Where the symbols take the nodes:
from | ^ % ~ $ ! &
j197 | j37 j999 j551 j396 j782 j222
j871 | j354 j809 j312 j467 j628 j503
j644 | j289 j811 j228 j354 j809 j467
j69 | j183 j174 j919 j709 j285 j703
j213 | j87 j524 j900 j404 j439 j837
j524 | j703 j641 j87 j213 j118 j678
j856 | j481 j900 j648 j950 j920 j172
j52 | j999 j605 j197 j782 j211 j247
j42 | j690 j689 j83 j230 j725 j256
j919 | j118 j183 j439 j581 j709 j521
j83 | j174 j690 j69 j285 j230 j641
j582 | j413 j877 j458 j37 j999 j396
j371 | j812 j228 j836 j619 j312 j975
j629 | j641 j256 j524 j118 j183 j581
j837 | j920 j678 j562 j775 j985 j442
j877 | j559 j341 j413 j582 j438 j197
j557 | j940 j234 j355 j690 j689 j230
j146 | j282 j222 j151 j940 j234 j690
j282 | j81 j33 j725 j151 j146 j355
j458 | j247 j413 j253 j724 j37 j788
j238 | j234 j724 j557 j689 j788 j725
j397 | j467 j628 j845 j503 j896 j836
j782 | j197 j52 j396 j324 j93 j253
j828 | j628 j945 j397 j896 j289 j371
j438 | j877 j836 j582 j999 j605 j782
j321 | j172 j775 j864 j945 j442 j289
j788 | j238 j551 j689 j81 j33 j151
j564 | j230 j725 j486 j256 j246 j183
j467 | j312 j871 j143 j845 j397 j341
j562 | j950 j920 j30 j172 j775 j945
j902 | j678 j581 j837 j985 j521 j481
j37 | j458 j582 j724 j551 j197 j33
j486 | j285 j230 j70 j641 j256 j118
j118 | j524 j629 j213 j439 j919 j902
j481 | j955 j677 j442 j648 j856 j30
j945 | j864 j321 j628 j828 j721 j228
j172 | j30 j562 j809 j864 j321 j828
j70 | j709 j285 j746 j703 j641 j213
j721 | j945 j442 j828 j289 j811 j354
j413 | j93 j559 j247 j458 j582 j551
j690 | j355 j557 j174 j83 j42 j486
j709 | j919 j69 j581 j746 j70 j87
j648 | j442 j481 j721 j811 j950 j809
j151 | j725 j282 j564 j246 j940 j174
j619 | j836 j371 j438 j605 j143 j211
j628 | j871 j864 j467 j397 j828 j812
j230 | j83 j42 j285 j486 j564 j629
j836 | j341 j812 j877 j438 j619 j52
j581 | j439 j919 j678 j902 j746 j677
j999 | j582 j438 j37 j197 j52 j324
j503 | j845 j397 j459 j341 j812 j438
j143 | j619 j312 j605 j975 j845 j559
j775 | j562 j837 j172 j321 j955 j721
j724 | j253 j458 j234 j238 j551 j81
j703 | j746 j70 j521 j87 j524 j404
j211 | j52 j975 j782 j93 j559 j458
j81 | j689 j788 j42 j725 j282 j246
j439 | j213 j118 j404 j678 j581 j985
j228 | j896 j289 j812 j371 j354 j143
j183 | j629 j420 j118 j919 j69 j746
j678 | j404 j439 j920 j837 j902 j955
j955 | j775 j985 j321 j442 j481 j811
j324 | j396 j782 j33 j222 j247 j234
j256 | j486 j564 j641 j629 j420 j919
j174 | j420 j355 j183 j69 j83 j70
j442 | j321 j955 j945 j721 j648 j644
j404 | j900 j213 j856 j920 j678 j775
j222 | j33 j324 j282 j146 j253 j557
j246 | j564 j151 j256 j420 j355 j69
j920 | j856 j404 j950 j562 j837 j321
j725 | j42 j81 j230 j564 j151 j420
j677 | j985 j521 j955 j481 j900 j950
j689 | j557 j238 j690 j42 j81 j564
j985 | j837 j902 j775 j955 j677 j648
j247 | j324 j93 j222 j253 j458 j238
j746 | j581 j709 j902 j521 j703 j900
j459 | j975 j845 j211 j559 j341 j582
j234 | j146 j253 j940 j557 j238 j42
j641 | j70 j486 j703 j524 j629 j439
j605 | j438 j619 j999 j52 j975 j93
j864 | j809 j172 j871 j628 j945 j896
j812 | j503 j896 j341 j836 j371 j605
j253 | j222 j247 j146 j234 j724 j689
j341 | j459 j503 j559 j877 j836 j999
j420 | j256 j246 j629 j183 j174 j709
j285 | j69 j83 j709 j70 j486 j524
j900 | j677 j87 j481 j856 j404 j562
j809 | j644 j30 j354 j871 j864 j397
j975 | j605 j143 j52 j211 j459 j413
j521 | j902 j746 j985 j677 j87 j856
j396 | j551 j197 j788 j33 j324 j146
j354 | j228 j644 j371 j312 j871 j845
j289 | j828 j721 j896 j228 j644 j312
j896 | j397 j828 j503 j812 j228 j619
j845 | j143 j467 j975 j459 j503 j877
j940 | j151 j146 j246 j355 j557 j83
j33 | j788 j396 j81 j282 j222 j940
j312 | j371 j354 j619 j143 j467 j459
j950 | j648 j856 j811 j30 j562 j864
j811 | j721 j648 j289 j644 j30 j871
j551 | j724 j37 j238 j788 j396 j282
j559 | j211 j459 j93 j413 j877 j37
j355 | j246 j940 j420 j174 j690 j285
j93 | j782 j211 j324 j247 j413 j724
j30 | j811 j950 j644 j809 j172 j628
j87 | j521 j703 j677 j900 j213 j920

The rows follow the links: the fewer symbols apart two nodes are, the more alike their rows tend to be.

Each row is also shifted at random along 7 hidden directions that mean nothing.

The rows of 90 nodes, shuffled:
Each row is one node's numbers.
v1: [ 209   94 -105 -120  102  -19  -67   92    2    9   46    2   29   11  -13   36  -19  133 -151   64   -1    0   63   38   69   88   -8  -30  -58  111   68   33  -80  -35]
v2: [ -45  -27   -8   10 -168   22   14   21  173  -78   20  -69  153  -61 -164    0  -18   61   70  -11   32  245 -144   37   31   71  -33   10   36  -42   23   31 -119  -22]
v3: [  98  -56   18   68   54  -46   27  -31  -70   29  -17  -13 -129   63   -7   62   43  -77   63  -32  -36  -80   17  -16   33  -45   71   19   83 -102  -15   -6   66   -6]
v4: [  18  -76  -92  -40  -78  -69   29    1   63  -51  -73   29   37   12  -13   -8  -74  105  -74   22   90  109  -81  -53   25   84  -87  -81  -70   80  -55   25  -58   23]
v5: [-140  -26  -96   55  132  -66   28   15 -123  -72   20   64 -166   27   53   58  104   14  -19   46   28  -86   99  -60  198  -49   26  -31    7  -79  -57 -100   37   -8]
v6: [  62   -7  -79  -59   -8  -33    1  -38    0   11  -97   34  -49  -20   83  -40   -8   33  -13   -7   47  -18   51   15   42   45  -44  -47  -82   31  -75   -5   47    1]
v7: [ -56  133   62  -34  -33  152  -24  -28   44   66   60  -77   93    4   25  -39   62  -78   27  -68  -42  -51   28   73  -48  -67   34   43  -36   50   79  -21   43   55]
v8: [  17  -47  -48   12   81  -18   42  -15   -6 -108  -49  -10   20  -72  -39   18  -25   -7  -81   46   19   75  -73  -10    9  -14  -16   37   14  -84  -13  -80  -43  -53]
v9: [ 107   37   75   36   24   41  -21   62  -77   50  153    7  -44   58   -4   32   61   21   18    0  -58 -101    0   18   87  -25   23  -48   43   49   76  -46  -30   20]
v10: [ 247  -42   78   44  134  -32    2  -18 -115   15  -51  -12 -120  -17   29   18  -16  -45  -65   12  -85  -72    2   26  -64  -32   51   53   69  -19   32  -64   52  -53]
v11: [ -50  169  -47  -80  -70   64   25  -47  211    6  -43   -3  215  -36  -61 -120   -9  -14   11  -20   54  158  122   55 -103   31  -55   70  -90  126   -8  115   -5  -24]
v12: [ 135   80   56   52  -49   74   -3   -7   52   -7   69   -1   34  -70  -48  -40   81  -77  186  -14  -32   37   91   66   15  -25   29   71   66 -112   -8   29   26  -61]
v13: [-231  -56   -8  -26  -90  -45  -37   -1   80   82    2 -116   38  117  -78   57   -2   50  -34  -82   18   21 -102  -12   -2    7   57  -54   -4   87   91   48  -35  129]
v14: [  89   25   92   22   12    1  -56   28   -6   31   37  -39  -26  -44  -32  -31   33   43   -2   -1  -78   11   33   93   -7   14   47   26   56   59   80  -27   -8  -27]
v15: [ -16  -51  -60  -45    6  -47   21  -32  -55   63  -49   55  -54   88   88   23  -54  -24   -2  -22   52 -120   -8  -77   -1    8  -38  -84  -65    6  -84   35   35   44]
v16: [  84   42  -30  -56   95   25    4   26  -30   53   81  -33   48  113  -13   71  -18  -15 -116   -7    1 -102  -49  -41    5  -48   11  -36  -35   69   75  -19  -49   62]
v17: [  59   24   51   29   57   61   49  -16   24  -25   81   -9   82  -75  -91  -25    6  -65   59    6  -30   14  -70   80   40  -31  -40    5   60  -85   13  -94  -94 -103]
v18: [  25  -22    5   11    9   30  -16  -22  -50  -37   24   68  -23 -159   89 -106   49   28   83   24   21  -66   16   73  133   -9  -72  -91  -41  -52  -85 -167  -21  -48]
v19: [-112   22  124   62 -146   70  -22   31    8   79  114  -37   14  102  -10   26   46  -31  107  -65  -42  -41  -25  -35  -42  -46   52    2   44   38   69   65   34  115]
v20: [  20   49   45  -12  118   -7  -59   23  -42   75   87  -33  -16  -13  -18  -24   52   37  -36   -4  -63  -99   49  100   69  -27   38  -35   27   72   91  -87  -41  -21]
v21: [ 112  103  -49 -100  167   16  -74   14  -30   34  -11  -48   -8  -54   32  -16   25   49 -144   22  -48  -57   97  117   27   19   34   20  -43   77   83  -61   -7  -48]
v22: [ -72   -6  -26   28  -85    6   59   48   -2  -68   42   98   21   62   25    7  -28   37  -13   46   62   50  -13 -122   12   18  -75  -33  -39   50  -58   50  -16   32]
v23: [-251   84  -21   -9  195  -78   12   72    7   29  127  -30   28  132 -155   63   28   81 -193   34  -31   -5   51    4   53  -15   41   -3   45  190  156    0 -115  -16]
v24: [  -7  -15  -82  -26   36   20   65    5  -95  -29    9   76  -98   53   95   27    9   41  -68   21   45  -93  -44  -18  175   35  -96 -121  -80   48  -66 -108  -10    3]
v25: [-151 -131  -36   71 -181 -104  -21   61   36  -44  -19  -23 -100   71  -79  115   18   93  100   -8   25  138  -59  -80   75   83   59   -9   85  -97  -23  131    1   54]
v26: [-178   12    0  -72   39   61   -5  -33   54   64   60 -123   95   11  -69   -3   16   28  -90  -67  -10  -42 -161  124   90  -10  -18  -96  -41  105  112 -150 -114   42]
v27: [  82   31   23  -34  -88   70  -36    9   78   79  133  -79  118   39  -59  -10   48   32   57  -73   10  -37  -99   63   91  -18   -4 -107  -29   64   80  -47  -92   91]
v28: [-179  -32  -37   29  -44   11  -14   10   10  -92  -30  -52  -81  -97  -34   12   78   78   21    6  -22  118  -39  106  169   69   14    2   32  -77    4 -103  -14  -52]
v29: [ 148  -23  -15  -14  138  -84   29  -16  -65  -57 -125  117  -13  -58   84  -55 -115  -23 -132   99   23    2   95  -94 -183   -9  -49   64  -36   29  -79   41   46  -72]
v30: [  42  -50   45   35    6   69   70   -3  -19  -71   48    4   80  -50  -42   28  -60  -66    7   23   -5   30 -188  -13   -7  -31  -63   -5   40 -110  -10  -93  -92  -49]
v31: [ -53   27  -78 -109   52  -67  -34    1   81   54  -25    8   92  -21  -49  -50  -71   75  -63   13   40   18   22   57   -6   81  -55  -63  -59  104    0   44  -91  -46]
v32: [  33   82   42   53  -75  102   45   -4   34  -54   90   96  124  -46   46  -87   35  -95  139   24   52    1   78  -76  -49  -94  -57   33  -33  -55  -75   11   17   15]
v33: [ -23  -60  -35   35 -125  -44  -38   28   47  -80  -62  -35  -59  -61  -39   28   34   75   69   10    6  163   -5   10   60   74   41   42   43 -100  -22   46   21   -6]
v34: [ 190  -61 -171  -67 -192 -119  -72   11   90    5 -122    4  -84   18   42   -5   31  173   66  -26  107   96   79  -12  146  150   -9 -100  -90   36  -97  112   41   80]
v35: [ 123   54    5   26    1  119  148   43   37  -36  206  -38  123  173 -159  110   10   -9  -87  -26   11   34 -235  -27  134  -26  -78  -76   15   90  102  -89 -168   24]
v36: [ -20    9  -43  -89   74    6  -18  -27  -36   73    7   28  -10  -36   69  -48  -26   20   -5  -12   11 -137  -15   91   93   36  -73 -124  -74   33  -37  -88  -42  -41]
v37: [  14   -3   57  -26  210  -85  -43  -31  -23   73  -41  -38   50  -18  -34  -30  -75  -52 -138   15  -50  -77   48   10 -202  -83   63   68   31   62   80    4  -18  -22]
v38: [ -93 -105   -3   50 -196 -155  -59  -31  139   20 -196 -137 -112   40  -99   37   30   74   66  -82  -17  220   53   22  -75   86  147  107   94    0   27  185  117   75]
v39: [ 228 -118  -17  -70  117  -66   25 -103  -70   51 -151   57   24  -42  118  -51 -170  -99  -74    1   45 -149  -80  -59 -176  -39  -77  -54  -75  -33 -107  -34   16  -12]
v40: [ 146  -49    7   10  -48    6   29  -32  -74  -14  -95  100  -49   12  155  -21  -65  -66   15   15   40  -62   24 -127 -126  -23  -44   14  -59  -34 -116   58  117   38]
v41: [ 139  -33    7   14  104 -126  -75   73  -84   72   64   10 -104   86  -11   59   21   69  -44   27  -33 -105   84  -41   34   -9   81  -32   53   54   58   48  -13   30]
v42: [-119 -207  -50   20   95 -229  -49  -61  -49  -28 -187   17 -107 -128   31  -52  -51   64  -34   34   46   -8   19  -17  -24    3   21  -36   15  -80  -94  -62   10  -25]
v43: [  68  -91  113   50 -155  -18 -130    0  -65   95  -32  -64 -184  -55   90  -23   79   60  155  -70  -81  -66   15   96   51   38   98  -33   60  -39   18  -15  110   64]
v44: [-154   43  -57   25   50  -52   36   61    5  -84   68   95   25    6  -43  -19   26   82  -46   81   48   65   95  -63   81   16  -55  -17  -11   71  -24    6  -69  -41]
v45: [ 144  -82   11   11  -26  -26   16  -43   32   11  -53 -102  -39   -4  -66   23    8   23   -7  -62  -24   46 -132   84   57   28   18  -28   40   -6   40  -75  -26    2]
v46: [ -57   60    0   42  109   97   42   39 -118  -95  107   29  -98  -64   18   32   95   -2   -1   54  -59  -39   -4   85  214   -3  -23   -6   45  -91   10 -179  -26 -113]
v47: [ -26  -34   35   46  -38    3   45  -34   66   11   27  -48   52    6 -109   10    9  -58   96  -45   -9   43  -91   37   12  -22    4    5   70  -77   12  -14  -48  -27]
v48: [ -62   10  -44    8  -19 -100  -57   -4  141  -15  -47  -86  -13 -101 -167  -42   80  106   81  -14  -18  184   93  166  117   98   58   37   80  -17   33   24  -43  -95]
v49: [ 196    7  131  -19   -1   19  -18  -62  163    0  -80 -115  213 -168 -136 -130 -103  -14  -66  -15  -56  188  -91  133 -261    4   -8  108   42   79   96  -11  -83  -77]
v50: [  52   -3   59   64  122   31   51  -21 -111  -95  -54   57  -33  -72   59   10  -40 -141  -39   69  -43  -19   37  -81 -166  -95   26  153   56 -147  -38  -14   83  -74]
v51: [ -37   17   -3   32  120  -41   58  -23   31   -6   25  -32   13   21 -138   23   23  -39  -16   -3  -28   37    0   53   42  -22   20   34   78  -15   45  -34  -60  -81]
v52: [   3  -94  119   12 -121  -45 -128  -33   43   95  -79 -107  -33 -103    7  -76    6   52   96  -72  -64   20  -25  121  -78   31   83   -5   52    5   44   -3   38   41]
v53: [-201    0    4   22   45  -15  -15    5  -77  -58  -30   68 -108 -115   86  -78   51   70   -8   55  -17  -11   94   65  102   38  -42  -27  -19   25  -55 -108   32  -74]
v54: [-211   36   10   88  -46   18   56   -6    8  -60   34   80   34   41   18  -11   47  -86   80   18   48   20  103 -140  -60  -99    9   75    4  -57  -60   72   70   48]
v55: [ 146   61   10   14  -72   86    4  -47  107   14   48  -81   37  -72  -81  -50  119  -26  167  -73  -20   48   -3  170  157    9    7  -12   32  -66   20  -84  -23  -37]
v56: [-155  -51  -87   21   78  -73   30  -23   18 -103  -74  -21  -21  -45  -51   18   20   29  -81   31   39   86   -8  -11   62  -12   12   23    9  -48  -14  -67  -20  -26]
v57: [-151  -14   68   77   24   49   42  -60  -81   25  -27  -64 -162   29   20   37   94  -93   56  -77  -86  -81  -18   84   75  -43   66   31   76  -66   19 -101  103  -12]
v58: [ 208  -78  -25   -7   41  -78  -38    2  -55  -41  -46   92  -37 -135   79  -76  -36   66   10   70   43  -24   43   -7   32   26  -62  -62  -37  -32 -100  -63  -25  -54]
v59: [-251   40   30    0   50   97   39  -73 -126   -5  -86   50 -145  -58  187  -67   42  -72   -7  -14  -45 -129   61   73   37  -15  -44    2  -57    9  -68 -140  145  -42]
v60: [  31   87  -37   31  -35  123   72   31   35 -123  101    7   73  -11  -47   36   70  -18   18   28   26   98  -35   -7  116  -17  -40   28   -6  -67    7  -56  -48  -25]
v61: [ 343  -11   35    8  119  -10   23  -80   17   19  -50  -40   38  -78  -54  -43  -19 -104   17  -20  -34  -20  -14   85  -67  -58   11   50   48  -81    5  -70  -15  -81]
v62: [ 157   72  -22   -4   77   -8    4   31  -23  -77    1  120   24 -106   48  -90   -6   39  -36  101   26   32  154   -9   -9   12  -67   26  -42   44  -56  -10   -5  -92]
v63: [ -16 -187  117   22  208 -151  -45  -54 -146   41 -157  -65 -150 -109   16  -15 -110   20 -170   12 -114  -78 -110   91 -128   -1   50    9   95   11   53 -147    0  -88]
v64: [  58   66  -43  -19    0  132   93  -53  142 -114   71  -29  258 -104 -104  -70    6  -57  -11    1   78  120 -131   40   48  -66 -109  -11  -56  -32    1 -149 -146  -29]
v65: [ -56   -9  -45   30  -76   46   -5  -13    6  -89  -33  -35  -72  -88   25    2  105   25   71   -9   11   75    2   60  157   17   17    9    1 -112  -36  -92   39   -5]
v66: [ -37  -31 -129   -2  -29   10   36    9   49 -107   34  -38   10  -23  -67   43   80   85  -15    2   74   88  -97   37  256   30  -40  -87  -29  -51  -10 -136  -99    6]
v67: [-126   -3    3   45   62  -47   55  -31   32   -3  -30  -70  -49   56 -119   49   40  -27  -32  -30  -41   56   -1   46   18   -8   58   62   76   11   56    0    9  -30]
v68: [ 343  150   -3 -112  284   43   19   61  -64    4   90  107  184   -6    3  -14 -158  -62 -226  130  -20  -92   51  -60 -208  -38  -76   58  -53   91   50   42 -112 -121]
v69: [-155  -52   73   21  -14   59    8 -156   62  -48 -162  -68   99 -243   44 -152  -14 -128   68  -43   -1   59  -48   99 -154  -90  -14   86  -15 -128  -59 -141   59  -37]
v70: [ -28    6  124   42 -262  132  -25  -68   88  -17  -54   30  114 -185  105 -180    7  -79  237  -40   27   75   19   19 -153  -33  -51   47  -49  -71 -104   21   94   34]
v71: [ -79   40   -9    8  106  -54  119  -17  193  -44   39  -52  260   44 -300   10  -91  -45 -110   14   25  207  -99  -10 -137  -26  -33   85   71   67   93   66 -184  -88]
v72: [  32  -26    2   17  -19   71   24   15   -6  -42  101  -24    9  -81  -61    9   47   30   79   -3   -9    7 -154  116  214   31  -59  -97   33  -95    5 -167 -124  -76]
v73: [ 242  -38   58   41   33   85   74  -58  -64   20   47  -37  -27   33    6   38   13 -119   40  -58  -32 -118 -157   31   54  -75  -15  -39   35  -83    5 -134   -8    4]
v74: [-227 -130    9   47 -108    8   46  -83   45  -44  -53  -27   54  -34    7  -23  -16  -64   77  -47   72   27 -160  -54  -12  -67  -38  -49  -21 -103  -72  -78  -10   77]
v75: [  76  -26 -105   -7  -22  -82  -28   18   58  -58   23   41   24  -79  -36  -58   57  114   55   38   89   66   63    7  169   32  -40  -86  -39  -15  -61  -40  -80  -12]
v76: [ -22   26  -70   18  104  -34   13  -10   -5  -75   17   50   -6  -77   -1  -47   73   14   -1   50   45   -1  106    9  119  -38  -19   -8  -18  -44  -46  -97  -24  -49]
v77: [-142  -66   35  -34 -149   37  -18 -132   47   56 -200  -37   -8  -94  132 -112  -46  -64  103  -91   20  -13  -42   66 -116   15  -33  -10  -75  -27  -99  -12  128   44]
v78: [ -45   82   41  -67 -156  205  -22    1   33   55   65  -76   96   19   64    3   10  -31   33  -76  -19  -29 -130   60    7    7  -25  -40  -74   37   53  -32    6   89]
v79: [ -58   92    8 -133  -37  114  -51  -21  118   50   26  -50  187 -154  -21 -131  -45   59    4  -26   -8   37  -76  208   23   85 -104  -80  -86   92   41  -86 -122  -74]
v80: [ -53   63   45  -35  -24   27  -82  -28   81   81   -9  -98   65  -45  -22  -62   48    1   24  -59  -38    6   64  103  -61  -24   71   41   -3   62   81   13   24   41]
v81: [  22 -140   82   49    5   20  116  -49  -46  -30   34  104  170   17   34  -26 -172 -156   -1   21   89  -92 -237 -205 -203 -143 -128  -61  -28  -84  -97  -47  -82   49]
v82: [ 209  -76   30  -37   38   13   20  -69  -30  -40 -112   60   74 -165   96 -120 -126  -39  -47   37   33  -19  -96   12 -129   -9 -121  -33  -77  -16  -95 -107  -23  -64]
v83: [ 118   88    4   35  -16   69   87   59   91  -71  167   39  184   45 -163   39  -11  -44   46   42   24  116  -45  -58    0  -23  -49   47   53  -41   33   66 -129  -55]
v84: [ 237   -6   57   11   15   12  -19   42  -15   20   94  -33    9   -5  -56    9    7   62  -32    1  -41  -10  -82   61   66   16   -3  -56   34   54   76  -71  -90  -16]
v85: [  94   34  -86   52    5  -27   35   45    9 -113    8   48  -11   54  -24   66   49  -16   -3   61   52   92  110 -143    7  -33   40   96   18  -79  -35  101   42   20]
v86: [  49    2  -54 -122   50   16  -64    2   22   35  -24  -96   41  -48   -7    0  -36   95 -137  -15  -11   -8  -99  118   57   68  -14  -68  -65   83   76  -92  -78   -2]
v87: [  76   40   82   17  -31   45   28    0   91  -12   25  -75  113   -8 -128  -20  -22    2  -54  -17  -48  135  -83   59  -90    1    2   62   47   92  102   -2  -62  -25]
v88: [  79  -33  114   61 -174   72  -11  -22   26   27  -19  -83  -39    6   -2   -3   32  -29  100  -77  -57   47  -85   43  -40    3   48   34   51  -15   33    4   72   58]
v89: [  74 -186  -40  -25  -71 -115    4  -22   19  -39 -125   36   22  -53   23  -35 -136   87  -56   24   87   61 -156  -68  -50   66  -91 -100  -54   16  -91  -15  -64   17]
v90: [ -93  -91   68   45   -4   51   48  -36  -29  -10   41  -38   18  -61  -46    8  -22  -63   75  -33  -29  -34 -219   75   66  -21  -47  -64   62 -122   -8 -152  -83  -56]

Some nodes, each with its row:
j871 v37
j420 v64
j703 v25
j689 v58
j70 v28
j486 v66
j222 v40
j836 v1
j919 v46
j521 v48
j146 v22
j644 v41
j253 v24
j404 v51
j837 v67
j481 v38
j975 v68
j900 v55
j902 v47
j289 v20
j87 v12
j467 v16
j442 v87

Row, symbols taken left to right, then the row they reach:
v73 ^ $ % % $ $: v88
v18 $ ! % $ ~ & ~ &: v3
v86 ^ & ! ~ $ & !: v4
v45 ^ & ~ & % ^: v26
v23 % ^ ^ & ! ^: v7
v35 ! $ % $ ~ % % ~: v84
v9 & ~ & ^ & ^ ^ $ ~: v82
v14 ^ & % ^ ^ ^ &: v21
v44 ! $ ^ ^ ~ ~: v50
v89 ^ % ~ % & ^ ! ~: v54
v33 $ ^ & ! ~ ^ ~: v49
v69 ^ ! % & ! % ! &: v8
v30 $ ~ ^ ! $ ^ $: v10
v72 % % & ! $ & ~ $: v63
v83 ~ ! ^ ! % ! ~ $: v61
v62 ~ % % ~ & $ %: v76
v85 ~ % $ & ! !: v90
v75 $ ! ! $ ^ %: v74

